Below are the code and all the weights of a small trained network. Each question names an input and a class and asks about switching units off, where a switched-off unit gives its printed mean instead of its output.

import numpy as np


def w(rows, s, z=0):
    codes = np.array(rows[::2]) - 128.0
    scale = np.full(codes.shape[1], s)
    scale[-1] = z or s
    return codes * scale


def f(y):
    return y / 2 * (1 + np.tanh(0.7978845608 * (y + 0.044715 * y**3)))


def log_softmax(a):
    a = a - a.max(-1, keepdims=True)
    return a - np.log(np.exp(a).sum(-1, keepdims=True))


def net(x, mask):
    res = np.array(x, float).reshape(1, 7) / 4 @ E
    y = f(res @ A[0][:, :-1].T + A[0][:, -1])
    res = res + np.where(mask, y, B[0][:, -1]) @ B[0][:, :-1]
    return log_softmax(res[-1] @ U[:, :-1].T + U[:, -1])


A, B = {}, {}
E = w([
[53,145,164,173],'x0',
[138,116,254,42],'x1',
[236,159,198,254],'x2',
[152,218,116,100],'x3',
[101,104,146,145],'x4',
[140,154,121,118],'x5',
[132,112,126,123],'x6',
],0.0066)
A[0] = w([
[69,161,163,152,184],'N0',
[151,164,157,163,2],'N1',
[101,118,9,219,217],'N2',
[152,79,230,81,240],'N3',
[178,144,70,105,218],'N4',
[57,164,125,64,9],'N5',
[219,183,179,197,96],'N6',
[89,167,185,200,36],'N7',
[82,164,76,55,36],'N8',
[187,46,225,156,197],'N9',
],0.011,0.0055)
B[0] = w([
[225,181,196,39,171],'N0',
[40,51,119,191,131],'N1',
[78,198,195,11,244],'N2',
[99,246,108,78,255],'N3',
[130,190,227,93,192],'N4',
[61,147,37,87,153],'N5',
[58,39,2,79,226],'N6',
[216,97,11,66,152],'N7',
[74,22,35,165,164],'N8',
[53,197,59,89,243],'N9',
],0.0082)
U = w([
[134,152,93,121,248],'0',
[83,61,11,134,77],'1',
[186,148,100,82,186],'2',
[139,179,124,89,59],'3',
[154,152,98,115,207],'4',
[152,151,100,110,176],'5',
[131,159,92,140,198],'6',
[184,76,143,205,1],'7',
],0.011,0.007)

Each question gives the input, the list of numbers given to net, and the class t.
The units are the neurons (one row each of A and B). Each row of codes is followed by its name. A weight is (code - 128) times the scale printed after its matrix; where a second scale follows, it is the last column's (A, B and U).
mask holds one flag per neuron, in row order. A switched-off neuron (its flag False) gives its mean, the last column of its row in B, instead of its output. The means were averaged over made-up inputs and are rounded, as every weight is.
A unit's drop is (log p(t) with every unit on - log p(t) with that unit switched off) / (log p(t) with every unit on - log p(t) with every unit switched off).
The circuit of an input: a set's keep is (log p(t) with only the set's units on - log p(t) with every unit switched off) / (log p(t) with every unit on - log p(t) with every unit switched off). Starting from all 10 units, units are removed one at a time, each time the one whose removal leaves the highest keep (on an exact tie, the one counted first), for as long as the keep stays at least 0.8.
circuit, biggest first: the units of the circuit, biggest drop first
most important unit: the unit with the biggest drop
k most important neurons: the k neurons with the biggest drops, biggest first
drop of u: that unit's drop, to one decimal
input [-2,3,-7,1,1,-1,4], class 1: most important unit -> N8
input [8,-6,7,-2,2,-7,-7], class 2: circuit, biggest first -> [N0, N7]
input [-2,-7,7,4,4,-5,6], class 1: 2 most important neurons -> [N6, N3]
input [8,-2,-4,-2,2,-4,-6], class 2: 2 most important neurons -> [N0, N9]
input [-1,6,-8,0,-3,-7,-4], class 1: 4 most important neurons -> [N8, N5, N2, N4]
input [4,-5,-8,5,-8,5,2], class 1: 3 most important neurons -> [N8, N5, N3]
input [-2,-3,6,-4,-5,-4,5], class 1: 4 most important neurons -> [N6, N0, N3, N9]
input [1,-8,-1,3,5,-6,3], class 3: 2 most important neurons -> [N2, N6]
input [4,-7,8,6,1,-6,-5], class 1: 2 most important neurons -> [N6, N1]
input [5,1,-6,1,-4,5,-4], class 1: drop of N3 -> 0.2
input [-7,-8,-2,-6,6,-1,8], class 3: drop of N4 -> 0.1
input [7,5,-8,6,-6,-2,5], class 1: drop of N2 -> 0.1
